Below is a small trained network, with its code and all its weights. Each question gives an input and a class and asks what happens when units are switched off, that is, made to give their printed mean instead of their output.

import numpy as np


def w(rows, s, z=0):
    codes = np.array(rows[::2]) - 128.0
    scale = np.full(codes.shape[1], s)
    scale[-1] = z or s
    return codes * scale


def f(y):
    return y / 2 * (1 + np.tanh(0.7978845608 * (y + 0.044715 * y**3)))


def log_softmax(a):
    a = a - a.max(-1, keepdims=True)
    return a - np.log(np.exp(a).sum(-1, keepdims=True))


def net(x, mask):
    res = np.array(x, float).reshape(1, 4) / 4 @ E
    y = f(res @ A[0][:, :-1].T + A[0][:, -1])
    res = res + np.where(mask, y, B[0][:, -1]) @ B[0][:, :-1]
    return log_softmax(res[-1] @ U[:, :-1].T + U[:, -1])


A, B = {}, {}
E = w([
[57,50,72,189],'x0',
[202,136,2,155],'x1',
[66,244,82,190],'x2',
[125,127,121,121],'x3',
],0.0076)
A[0] = w([
[77,9,96,164,81],'neuron 0',
[195,180,149,74,73],'neuron 1',
[53,180,215,139,113],'neuron 2',
[175,119,51,113,67],'neuron 3',
[148,135,103,111,143],'neuron 4',
[203,217,139,44,76],'neuron 5',
[151,30,142,100,85],'neuron 6',
[222,135,64,118,116],'neuron 7',
[108,210,146,206,68],'neuron 8',
[151,67,139,98,64],'neuron 9',
[97,184,101,145,85],'neuron 10',
[184,180,165,109,82],'neuron 11',
[164,73,148,116,79],'neuron 12',
[133,140,131,99,40],'neuron 13',
[139,92,136,111,73],'neuron 14',
[85,132,194,120,67],'neuron 15',
[66,121,198,116,77],'neuron 16',
[166,67,148,123,70],'neuron 17',
[135,128,93,113,254],'neuron 18',
[168,128,67,129,79],'neuron 19',
[195,48,92,45,129],'neuron 20',
[195,124,79,181,90],'neuron 21',
[85,120,211,133,51],'neuron 22',
[152,215,203,78,156],'neuron 23',
[48,74,48,155,126],'neuron 24',
[198,115,78,209,114],'neuron 25',
[84,67,207,62,140],'neuron 26',
[182,20,140,126,76],'neuron 27',
[164,109,140,90,86],'neuron 28',
[150,83,143,116,67],'neuron 29',
[28,197,140,202,116],'neuron 30',
[134,108,140,122,137],'neuron 31',
[39,89,125,166,94],'neuron 32',
[58,60,108,168,71],'neuron 33',
[102,94,127,185,73],'neuron 34',
[176,128,99,154,62],'neuron 35',
[152,70,152,94,87],'neuron 36',
[69,195,99,145,81],'neuron 37',
],0.011,0.0081)
B[0] = w([
[215,73,122,67,201],'neuron 0',
[186,94,134,57,175],'neuron 1',
[105,106,166,104,220],'neuron 2',
[52,108,166,60,158],'neuron 3',
[117,104,154,151,146],'neuron 4',
[185,46,83,69,209],'neuron 5',
[151,217,94,119,194],'neuron 6',
[9,78,254,96,199],'neuron 7',
[161,202,94,21,175],'neuron 8',
[125,190,136,87,153],'neuron 9',
[142,218,143,84,155],'neuron 10',
[162,70,41,62,164],'neuron 11',
[114,204,90,98,155],'neuron 12',
[106,121,86,88,109],'neuron 13',
[120,148,96,119,127],'neuron 14',
[79,116,140,82,159],'neuron 15',
[31,129,170,69,177],'neuron 16',
[125,193,112,94,153],'neuron 17',
[149,117,237,234,245],'neuron 18',
[61,129,177,44,150],'neuron 19',
[109,239,131,157,231],'neuron 20',
[77,126,188,49,165],'neuron 21',
[64,140,145,78,165],'neuron 22',
[177,52,137,130,254],'neuron 23',
[193,105,157,77,209],'neuron 24',
[80,103,197,64,183],'neuron 25',
[114,121,182,165,251],'neuron 26',
[149,225,129,93,197],'neuron 27',
[155,162,78,91,144],'neuron 28',
[112,194,64,95,135],'neuron 29',
[167,184,148,111,229],'neuron 30',
[128,143,124,153,144],'neuron 31',
[163,94,154,88,172],'neuron 32',
[179,69,94,27,169],'neuron 33',
[163,103,125,53,133],'neuron 34',
[60,111,104,70,129],'neuron 35',
[122,176,116,133,169],'neuron 36',
[179,219,121,69,173],'neuron 37',
],0.0071,0.0073)
U = w([
[147,193,107,84,131],'0',
[149,96,154,112,250],'1',
[70,82,159,75,76],'2',
[193,45,103,61,77],'3',
[124,93,97,208,152],'4',
[95,111,5,139,49],'5',
],0.014,0.013)

Each question gives the input, the list of numbers given to net, and the class t.
The units are the neurons (one row each of A and B). Each row of codes is followed by its name. A weight is (code - 128) times the scale printed after its matrix; where a second scale follows, it is the last column's (A, B and U).
mask holds one flag per neuron, in row order. A switched-off neuron (its flag False) gives its mean, the last column of its row in B, instead of its output. The means were averaged over made-up inputs and are rounded, as every weight is.
A unit's drop is (log p(t) with every unit on - log p(t) with that unit switched off) / (log p(t) with every unit on - log p(t) with every unit switched off).
The circuit of an input: a set's keep is (log p(t) with only the set's units on - log p(t) with every unit switched off) / (log p(t) with every unit on - log p(t) with every unit switched off). Starting from the 12 units with the biggest drops (on a tie, the unit counted first), units are removed one at a time, each time the one whose removal leaves the highest keep (on an exact tie, the one counted first), for as long as the keep stays at least 0.8.
circuit, biggest first: the units of the circuit, biggest drop first
unit that matters most: the unit with the biggest drop
top k neurons: the k neurons with the biggest drops, biggest first
drop when u is switched off: that unit's drop, to one decimal
input [-7,-8,4,5], class 2: top 3 neurons : neuron 16; neuron 2; neuron 22
input [-5,-7,3,6], class 2: circuit, biggest first : neuron 16; neuron 2
input [7,6,-7,0], class 0: top 3 neurons : neuron 20; neuron 27; neuron 6
input [-6,3,1,2], class 3: unit that matters most : neuron 5
input [-6,4,3,-5], class 3: circuit, biggest first : neuron 5; neuron 20
input [-8,-6,-3,3], class 3: circuit, biggest first : neuron 5; neuron 23
input [0,8,7,-4], class 2: circuit, biggest first : neuron 7; neuron 25
input [-8,2,7,-5], class 3: circuit, biggest first : neuron 5; neuron 23
input [-5,-8,-3,6], class 2: circuit, biggest first : neuron 16; neuron 22
input [8,1,-5,-3], class 3: top 3 neurons : neuron 0; neuron 33; neuron 24
input [6,-4,6,-1], class 0: top 4 neurons : neuron 30; neuron 37; neuron 23; neuron 8
input [8,-2,-5,7], class 3: top 2 neurons : neuron 0; neuron 33
input [3,7,5,-5], class 2: drop when neuron 20 is switched off : 0.0
input [-6,5,-8,-6], class 0: circuit, biggest first : neuron 20
input [-3,-8,2,1], class 2: drop when neuron 2 is switched off : 0.1
input [7,-4,-1,3], class 3: drop when neuron 33 is switched off : 0.2
